Below is a small trained network, with its code and all its weights. Each question gives an input and a target symbol and asks what happens when units are switched off, that is, made to give their printed mean instead of their output.

import numpy as np


def w(rows, s, z=0):
    codes = np.array(rows[::2]) - 128.0
    scale = np.full(codes.shape[1], s)
    scale[-1] = z or s
    return codes * scale


def f(y):
    return np.maximum(y, 0)


def softmax(a):
    e = np.exp(a - a.max(-1, keepdims=True))
    return e / e.sum(-1, keepdims=True)


def log_softmax(a):
    a = a - a.max(-1, keepdims=True)
    return a - np.log(np.exp(a).sum(-1, keepdims=True))


def net(x, mask):
    ids = ['βεηλμτφψω'.index(c) for c in x.split()]
    T = len(ids)
    res = E[ids] + P[:T]
    u = 0
    for l in range(2):
        r = res
        for j in range(2):
            rows = slice(2 * j, 2 * j + 2)
            q, k, v = (r @ M[l][rows].T for M in (Q, K, V))
            z = softmax(np.where(np.tri(T) > 0, q @ k.T / 2**0.5, -1e9)) @ v
            o = O[l][rows]
            res = res + np.where(mask[u + j], z, o[:, -1]) @ o[:, :-1]
        u += 2
        y = f(res @ A[l][:, :-1].T + A[l][:, -1])
        res = res + np.where(mask[u : u + 4], y, B[l][:, -1]) @ B[l][:, :-1]
        u += 4
    return log_softmax(res[-1] @ U[:, :-1].T + U[:, -1])


Q, K, V, O, A, B = {}, {}, {}, {}, {}, {}
E = w([
[95,113,91,146,153,141,109,115,128,69,165],'β',
[132,155,108,170,117,61,122,122,145,170,214],'ε',
[131,123,89,137,191,125,123,125,184,100,191],'η',
[127,186,173,5,204,154,162,166,111,166,141],'λ',
[144,111,78,136,90,181,104,158,105,192,169],'μ',
[112,120,98,118,70,170,116,18,135,116,169],'τ',
[78,175,94,130,149,114,148,160,185,113,123],'φ',
[106,139,159,161,178,134,137,95,126,132,140],'ψ',
[183,132,93,186,159,112,186,132,150,127,85],'ω',
],0.03)
P = w([
[56,133,140,139,146,214,244,134,1,145,151],'0',
[66,102,103,154,164,161,213,159,145,189,177],'1',
[68,95,105,137,156,154,163,133,148,182,176],'2',
[92,146,126,131,148,165,141,122,140,157,164],'3',
[101,135,132,122,144,156,116,111,131,145,151],'4',
[113,125,139,113,139,142,104,106,133,129,132],'5',
[106,127,142,96,125,146,101,107,149,120,116],'6',
[112,106,147,108,120,148,97,102,157,106,100],'7',
[118,98,144,95,108,150,91,97,163,101,91],'8',
[116,73,143,96,113,132,83,95,150,103,83],'9',
[129,64,154,86,124,116,86,99,168,101,73],'10',
[115,56,143,100,96,127,76,91,153,97,52],'11',
[113,76,160,88,116,118,80,93,159,103,70],'12',
],0.0085)
Q[0] = w([
[176,190,222,114,15,106,154,59,1,203,127],'0.h1',
[59,172,41,163,147,119,127,154,187,48,210],'0.h1',
[203,101,70,122,43,140,198,194,146,45,59],'0.h2',
[191,102,128,68,139,110,106,113,151,209,65],'0.h2',
],0.0063)
K[0] = w([
[1,132,110,134,219,98,190,167,66,84,210],'0.h1',
[177,18,120,152,78,123,46,112,122,127,14],'0.h1',
[108,169,66,193,223,46,227,152,103,107,74],'0.h2',
[55,115,43,132,167,191,148,99,79,163,138],'0.h2',
],0.0067)
V[0] = w([
[199,111,102,65,91,165,193,74,122,135,135],'0.h1',
[163,135,60,183,74,161,154,114,67,129,84],'0.h1',
[239,128,96,127,108,163,140,64,202,92,146],'0.h2',
[100,162,58,107,2,141,153,118,217,109,47],'0.h2',
],0.0052)
O[0] = w([
[169,96,77,141,95,92,79,42,141,143,85,254],'0.h1',
[96,149,114,95,1,187,217,149,116,209,89,224],'0.h1',
[123,156,139,198,158,105,60,83,195,138,180,187],'0.h2',
[133,21,101,86,191,49,87,116,54,144,125,185],'0.h2',
],0.0096,0.0014)
A[0] = w([
[107,98,157,91,164,203,75,151,44,34,165,117],'0.n1',
[91,133,162,159,109,119,175,85,168,10,8,195],'0.n2',
[134,101,101,120,129,220,48,255,153,173,119,168],'0.n3',
[60,20,120,162,183,151,190,165,124,139,148,9],'0.n4',
],0.0073,0.0016)
B[0] = w([
[154,27,77,125,36,88,202,77,250,115,115,233],'0.n1',
[94,36,197,136,233,166,138,88,88,183,142,254],'0.n2',
[202,141,96,84,118,82,172,119,26,39,128,196],'0.n3',
[179,254,140,152,115,177,186,85,125,72,111,211],'0.n4',
],0.0081,0.0054)
Q[1] = w([
[231,158,140,128,118,113,121,220,149,98,149],'1.h1',
[38,147,114,110,167,142,75,217,92,106,54],'1.h1',
[134,99,118,139,135,89,255,125,192,110,178],'1.h2',
[61,98,115,187,195,96,230,158,165,89,193],'1.h2',
],0.0074)
K[1] = w([
[178,201,110,65,137,170,163,141,116,153,167],'1.h1',
[2,154,80,99,142,133,134,172,110,66,70],'1.h1',
[189,86,105,146,132,122,97,142,133,151,87],'1.h2',
[228,49,102,156,167,98,81,119,74,131,58],'1.h2',
],0.0084)
V[1] = w([
[254,65,184,114,127,161,131,80,228,220,219],'1.h1',
[202,123,152,110,85,164,140,73,41,101,136],'1.h1',
[24,128,191,84,133,111,111,114,127,174,131],'1.h2',
[54,176,158,62,99,100,146,95,95,74,188],'1.h2',
],0.0054)
O[1] = w([
[108,129,88,80,152,169,151,209,106,140,90,214],'1.h1',
[114,157,117,96,191,125,147,130,144,99,171,100],'1.h1',
[129,63,162,126,115,143,124,76,154,64,136,3],'1.h2',
[6,134,135,137,129,130,101,197,111,109,98,134],'1.h2',
],0.012,0.0061)
A[1] = w([
[140,92,123,38,128,44,83,99,128,107,177,109],'1.n1',
[45,157,84,95,131,70,112,99,190,157,48,209],'1.n2',
[146,189,169,88,171,160,110,192,139,78,242,31],'1.n3',
[147,180,157,100,113,40,23,134,123,2,113,2],'1.n4',
],0.0064,0.0032)
B[1] = w([
[142,113,134,170,140,207,187,150,166,87,120,163],'1.n1',
[73,133,117,135,148,65,88,120,152,64,156,255],'1.n2',
[144,84,128,137,121,143,93,196,133,186,53,183],'1.n3',
[174,106,199,142,92,88,4,141,198,167,188,136],'1.n4',
],0.011,0.0092)
U = w([
[111,166,72,122,183,186,213,189,57,118,177,236],'β',
[186,182,83,172,115,228,66,177,214,105,104,136],'ε',
[132,63,121,47,154,105,79,100,131,135,219,190],'η',
[108,33,192,167,18,158,147,222,140,226,190,83],'λ',
[115,106,235,76,135,216,167,184,146,167,125,2],'μ',
[168,211,242,162,193,194,123,133,73,36,151,123],'τ',
[157,184,115,15,99,132,117,191,2,85,73,14],'φ',
[236,188,145,90,83,175,166,70,140,165,129,109],'ψ',
[159,126,140,173,38,102,222,172,196,46,108,96],'ω',
],0.005,0.0043)

Each question gives the input, a string of symbols that net reads in full, and the target symbol t.
The units are the heads (2 rows each of Q, K, V and O) and the neurons (one row each of A and B). Each row of codes is followed by its name. A weight is (code - 128) times the scale printed after its matrix; where a second scale follows, it is the last column's (O, A, B and U).
mask holds one flag per unit, layer by layer, with each layer's heads first. A switched-off unit (its flag False) gives its mean, the last column of its rows in O or B, instead of its output. The means were averaged over made-up inputs and are rounded, as every weight is.
A unit's drop is (log p(t) with every unit on - log p(t) with that unit switched off) / (log p(t) with every unit on - log p(t) with every unit switched off).
The circuit of an input: a set's keep is (log p(t) with only the set's units on - log p(t) with every unit switched off) / (log p(t) with every unit on - log p(t) with every unit switched off). Starting from all 12 units, units are removed one at a time, each time the one whose removal leaves the highest keep (on an exact tie, the one counted first), for as long as the keep stays at least 0.8.
units of the circuit, in order: the units of the circuit, biggest drop first
top k neurons: the k neurons with the biggest drops, biggest first
k most important neurons of layer l: the k neurons of layer l with the biggest drops, biggest first
which heads matter: for each layer, one digit per head in row order, 1 if its drop is at least 0.15 and else 0, layers parted by /
input λ η ε φ φ η φ φ φ ω β φ φ, target ψ: units of the circuit, in order -> 1.h2, 1.h1
input η ε η, target ε: units of the circuit, in order -> 1.n3, 0.h2, 0.h1
input φ τ μ β λ β φ φ μ μ β ω, target β: units of the circuit, in order -> 1.h1
input φ φ β τ ω φ β ψ, target ψ: which heads matter -> 10 / 01
input η φ ψ β φ β, target ω: units of the circuit, in order -> 0.n1, 0.h1
input φ φ φ λ μ φ φ φ φ φ η, target β: units of the circuit, in order -> 1.h2, 0.n3, 1.h1
input ω φ λ β β ω β φ η, target ψ: which heads matter -> 10 / 01
input τ τ ε τ φ μ τ τ φ μ, target β: top 2 neurons -> 0.n3, 1.n1
input ε β ω τ φ ε φ η λ φ, target η: which heads matter -> 10 / 00
input φ β β τ ω, target ψ: 2 most important neurons of layer 0 -> 0.n2, 0.n3
input φ ω η λ τ φ ω β φ, target ψ: units of the circuit, in order -> 1.h2, 0.h1
input φ φ λ, target φ: 2 most important neurons of layer 0 -> 0.n3, 0.n2
input β λ μ, target φ: 2 most important neurons of layer 1 -> 1.n3, 1.n1
input ε φ φ ε φ β φ ε λ φ ψ φ ω, target ψ: which heads matter -> 00 / 01
input φ ω ε φ ε β, target ψ: units of the circuit, in order -> 1.h2, 1.n2
input φ φ β λ μ λ β ε, target β: most important neuron of layer 0 -> 0.n3
input λ η φ μ φ φ φ λ ε, target β: top 2 neurons -> 0.n3, 1.n4
input φ φ β φ β ω ε φ φ μ, target β: top 2 neurons -> 0.n1, 0.n3
input τ φ φ τ μ φ ε ε φ μ ψ, target β: which heads matter -> 10 / 11
input φ ε β η β φ ε β β β β, target ω: which heads matter -> 10 / 00
input φ β β ε λ φ τ φ β ψ λ, target η: 2 most important neurons of layer 0 -> 0.n4, 0.n3
